Here is a tiny trained network, its code and every weight. The questions are about switching its units off for an input and a class, where a switched-off unit gives its printed mean instead of its output.

import numpy as np


def w(rows, s, z=0):
    codes = np.array(rows[::2]) - 128.0
    scale = np.full(codes.shape[1], s)
    scale[-1] = z or s
    return codes * scale


def norm(h):
    return h / np.sqrt((h * h).mean(-1, keepdims=True) + 1e-5)


def f(y):
    return np.maximum(y, 0)


def log_softmax(a):
    a = a - a.max(-1, keepdims=True)
    return a - np.log(np.exp(a).sum(-1, keepdims=True))


def net(x, mask):
    res = np.array(x, float).reshape(1, 2) / 4 @ E
    u = 0
    for l in range(2):
        y = f(norm(res) @ A[l][:, :-1].T + A[l][:, -1])
        res = res + np.where(mask[u : u + 5], y, B[l][:, -1]) @ B[l][:, :-1]
        u += 5
    return log_softmax(norm(res)[-1] @ U[:, :-1].T + U[:, -1])


A, B = {}, {}
E = w([
[117,184,161,128,99,132,112,150,250,140],'x0',
[104,240,103,105,106,169,80,88,175,48],'x1',
],0.015)
A[0] = w([
[139,104,69,209,214,136,129,118,132,46,77],'L0N0',
[63,125,76,176,87,159,24,68,142,21,146],'L0N1',
[129,145,156,144,155,105,218,122,196,39,137],'L0N2',
[81,113,101,112,180,109,129,86,2,95,31],'L0N3',
[110,140,111,164,151,68,156,227,99,218,6],'L0N4',
],0.0077,0.0018)
B[0] = w([
[60,79,61,74,96,152,76,142,115,140,172],'L0N0',
[211,183,165,131,130,137,136,57,50,181,255],'L0N1',
[127,34,67,108,80,232,254,129,58,159,178],'L0N2',
[61,71,109,193,108,173,203,54,241,206,252],'L0N3',
[148,232,121,65,172,159,206,141,106,56,205],'L0N4',
],0.01,0.0082)
A[1] = w([
[164,75,183,153,164,39,161,183,84,177,150],'L1N0',
[149,148,146,103,94,180,128,254,180,186,174],'L1N1',
[86,138,87,176,78,228,199,158,188,191,239],'L1N2',
[150,139,147,42,62,187,171,69,171,122,254],'L1N3',
[131,171,120,98,92,123,23,72,129,83,72],'L1N4',
],0.0091,0.0022)
B[1] = w([
[250,188,95,88,77,178,102,97,104,154,170],'L1N0',
[65,128,95,137,100,127,134,58,151,128,174],'L1N1',
[94,84,58,200,133,121,125,119,86,118,249],'L1N2',
[87,55,168,140,96,96,164,151,74,171,232],'L1N3',
[230,187,104,124,139,157,131,123,110,168,154],'L1N4',
],0.012,0.016)
U = w([
[16,35,67,162,47,195,152,103,163,195,253],'0',
[255,205,103,86,97,193,153,105,67,190,247],'1',
[52,101,113,183,93,102,217,157,41,144,87],'2',
[72,153,244,28,229,101,56,210,167,45,2],'3',
[65,152,156,39,189,116,74,216,179,49,2],'4',
[156,141,197,114,190,88,79,249,148,91,2],'5',
],0.0072,0.003)

Each question gives the input, the list of numbers given to net, and the class t.
The units are the neurons (one row each of A and B). Each row of codes is followed by its name. A weight is (code - 128) times the scale printed after its matrix; where a second scale follows, it is the last column's (A, B and U).
mask holds one flag per neuron, layer by layer. A switched-off neuron (its flag False) gives its mean, the last column of its row in B, instead of its output. The means were averaged over made-up inputs and are rounded, as every weight is.
A unit's drop is (log p(t) with every unit on - log p(t) with that unit switched off) / (log p(t) with every unit on - log p(t) with every unit switched off).
The circuit of an input: a set's keep is (log p(t) with only the set's units on - log p(t) with every unit switched off) / (log p(t) with every unit on - log p(t) with every unit switched off). Starting from all 10 units, units are removed one at a time, each time the one whose removal leaves the highest keep (on an exact tie, the one counted first), for as long as the keep stays at least 0.8.
units of the circuit, in order: the units of the circuit, biggest drop first
most important unit: the unit with the biggest drop
k most important neurons: the k neurons with the biggest drops, biggest first
top k neurons in layer l: the k neurons of layer l with the biggest drops, biggest first
drop of u: that unit's drop, to one decimal
input [6,7], class 1: most important unit : L0N3
input [1,-2], class 2: units of the circuit, in order : L0N4; L1N0; L0N3
input [-5,7], class 1: 2 most important neurons : L0N1; L1N4
input [1,-1], class 2: 3 most important neurons : L0N4; L0N1; L0N3
input [-4,-5], class 1: 3 most important neurons : L1N0; L1N3; L0N2
input [-3,-8], class 1: units of the circuit, in order : L1N0; L1N3
input [3,-8], class 1: 2 most important neurons : L1N0; L0N3
input [-2,-4], class 1: 3 most important neurons : L1N0; L0N2; L1N3
input [3,-7], class 1: 2 most important neurons : L0N3; L1N0
input [2,1], class 2: units of the circuit, in order : L0N3; L1N3
input [1,1], class 2: top 2 neurons in layer 0 : L0N2; L0N3
input [0,-4], class 1: units of the circuit, in order : L0N3; L1N0
input [1,7], class 1: top 2 neurons in layer 0 : L0N3; L0N1
input [-3,-7], class 1: 2 most important neurons : L1N0; L1N3
input [-1,6], class 1: most important neuron : L0N3
input [0,-7], class 1: drop of L1N0 : 0.2
